Here is a tiny trained network, its code and every weight. The questions are about switching its units off for an input and a target symbol, where a switched-off unit gives its printed mean instead of its output.

import numpy as np


def w(rows, s, z=0):
    codes = np.array(rows[::2]) - 128.0
    scale = np.full(codes.shape[1], s)
    scale[-1] = z or s
    return codes * scale


def f(y):
    return y / 2 * (1 + np.tanh(0.7978845608 * (y + 0.044715 * y**3)))


def softmax(a):
    e = np.exp(a - a.max(-1, keepdims=True))
    return e / e.sum(-1, keepdims=True)


def log_softmax(a):
    a = a - a.max(-1, keepdims=True)
    return a - np.log(np.exp(a).sum(-1, keepdims=True))


def net(x, mask):
    ids = ['ΓΔΛΠΨαβζηθμτφω'.index(c) for c in x.split()]
    T = len(ids)
    res = E[ids] + P[:T]
    r = res
    for j in range(2):
        rows = slice(2 * j, 2 * j + 2)
        q, k, v = (r @ M[0][rows].T for M in (Q, K, V))
        z = softmax(np.where(np.tri(T) > 0, q @ k.T / 2**0.5, -1e9)) @ v
        o = O[0][rows]
        res = res + np.where(mask[j], z, o[:, -1]) @ o[:, :-1]
    y = f(res @ A[0][:, :-1].T + A[0][:, -1])
    res = res + np.where(mask[2:6], y, B[0][:, -1]) @ B[0][:, :-1]
    return log_softmax(res[-1] @ U[:, :-1].T + U[:, -1])


Q, K, V, O, A, B = {}, {}, {}, {}, {}, {}
E = w([
[32,114,98,249],'Γ',
[214,81,87,235],'Δ',
[109,75,53,38],'Λ',
[153,138,133,122],'Π',
[88,113,95,118],'Ψ',
[84,103,86,129],'α',
[192,82,165,155],'β',
[132,108,131,151],'ζ',
[113,116,133,153],'η',
[211,236,131,31],'θ',
[114,118,130,178],'μ',
[8,142,50,62],'τ',
[135,63,196,213],'φ',
[69,195,31,135],'ω',
],0.015)
P = w([
[176,115,148,108],'0',
[172,119,94,110],'1',
[157,132,100,146],'2',
[143,134,82,182],'3',
[149,143,150,255],'4',
[136,140,78,201],'5',
[140,173,75,167],'6',
[130,153,116,219],'7',
[137,205,61,130],'8',
],0.0059)
Q[0] = w([
[227,140,158,121],'h0',
[87,1,53,101],'h0',
[50,68,135,71],'h1',
[35,63,62,17],'h1',
],0.0093)
K[0] = w([
[134,29,104,209],'h0',
[129,205,138,182],'h0',
[61,114,102,162],'h1',
[9,96,95,135],'h1',
],0.012)
V[0] = w([
[10,55,152,163],'h0',
[69,122,149,10],'h0',
[160,1,157,156],'h1',
[2,168,20,163],'h1',
],0.0087)
O[0] = w([
[30,143,160,96,74],'h0',
[174,167,219,68,174],'h0',
[53,39,71,92,53],'h1',
[145,148,255,197,254],'h1',
],0.0094,0.0063)
A[0] = w([
[158,181,131,176,146],'n0',
[255,127,110,135,247],'n1',
[212,81,117,174,253],'n2',
[134,97,15,144,125],'n3',
],0.0097,0.0033)
B[0] = w([
[185,62,29,52,203],'n0',
[3,161,75,175,255],'n1',
[144,217,118,34,212],'n2',
[233,92,203,174,183],'n3',
],0.0069,0.011)
U = w([
[172,160,198,174,166],'Γ',
[111,120,124,130,79],'Δ',
[125,69,133,138,198],'Λ',
[133,182,108,203,87],'Π',
[131,117,107,128,253],'Ψ',
[130,119,124,103,30],'α',
[195,86,120,96,118],'β',
[102,65,121,2,161],'ζ',
[62,130,122,213,99],'η',
[132,179,61,154,138],'θ',
[162,149,107,130,119],'μ',
[190,112,128,105,14],'τ',
[154,113,126,120,40],'φ',
[201,101,112,176,68],'ω',
],0.01,0.0047)

Each question gives the input, a string of symbols that net reads in full, and the target symbol t.
The units are the heads (2 rows each of Q, K, V and O) and the neurons (one row each of A and B). Each row of codes is followed by its name. A weight is (code - 128) times the scale printed after its matrix; where a second scale follows, it is the last column's (O, A, B and U).
mask holds one flag per unit, heads first, then neurons. A switched-off unit (its flag False) gives its mean, the last column of its rows in O or B, instead of its output. The means were averaged over made-up inputs and are rounded, as every weight is.
A unit's drop is (log p(t) with every unit on - log p(t) with that unit switched off) / (log p(t) with every unit on - log p(t) with every unit switched off).
The circuit of an input: a set's keep is (log p(t) with only the set's units on - log p(t) with every unit switched off) / (log p(t) with every unit on - log p(t) with every unit switched off). Starting from all 6 units, units are removed one at a time, each time the one whose removal leaves the highest keep (on an exact tie, the one counted first), for as long as the keep stays at least 0.8.
circuit, biggest first: the units of the circuit, biggest drop first
unit that matters most: the unit with the biggest drop
top k neurons: the k neurons with the biggest drops, biggest first
heads that matter: for each layer, one digit per head in row order, 1 if its drop is at least 0.15 and else 0, layers parted by /
drop when u is switched off: that unit's drop, to one decimal
input Λ Λ θ Λ α, target θ: heads that matter : 10
input Λ θ Λ ζ, target θ: circuit, biggest first : (h1, n1, h0)
input α Λ η Λ Λ φ τ θ, target θ: circuit, biggest first : (h1, n1)
input Λ θ θ Γ θ η, target θ: circuit, biggest first : (n1, h0, h1)
input β Λ α η φ Ψ Δ, target ω: circuit, biggest first : (n3, h1, h0)
input Λ α θ θ Λ θ Λ Δ Π, target θ: circuit, biggest first : (h1, n1)
input Λ τ φ Ψ Γ Λ, target η: circuit, biggest first : (h0, h1)
input Λ Π Λ Δ θ α β, target θ: circuit, biggest first : (n1, h1)
input θ α Π Λ η ζ Λ β, target θ: heads that matter : 01
input β Δ Λ τ τ Ψ, target Γ: heads that matter : 11
input θ Λ Λ φ Λ Π, target θ: circuit, biggest first : (h1)
input Λ θ τ η, target θ: circuit, biggest first : (h1, n1, h0, n3)
input θ τ θ Λ α Λ ζ ζ Λ, target θ: top 3 neurons : (n1, n2, n3)
input Λ Λ θ Λ Λ θ Λ, target θ: unit that matters most : h0
input θ Π α Γ, target θ: top 3 neurons : (n1, n2, n0)
input Δ Ψ Γ Λ μ τ τ μ Λ, target Γ: heads that matter : 01
input ζ Λ τ θ, target θ: drop when h1 is switched off : 0.6
input Λ Λ Π Λ τ τ Ψ, target Γ: drop when n1 is switched off : 0.2
input θ Λ μ Λ τ Λ Λ τ Δ, target θ: drop when n1 is switched off : 0.6
input θ ζ μ, target θ: drop when h0 is switched off : 0.2
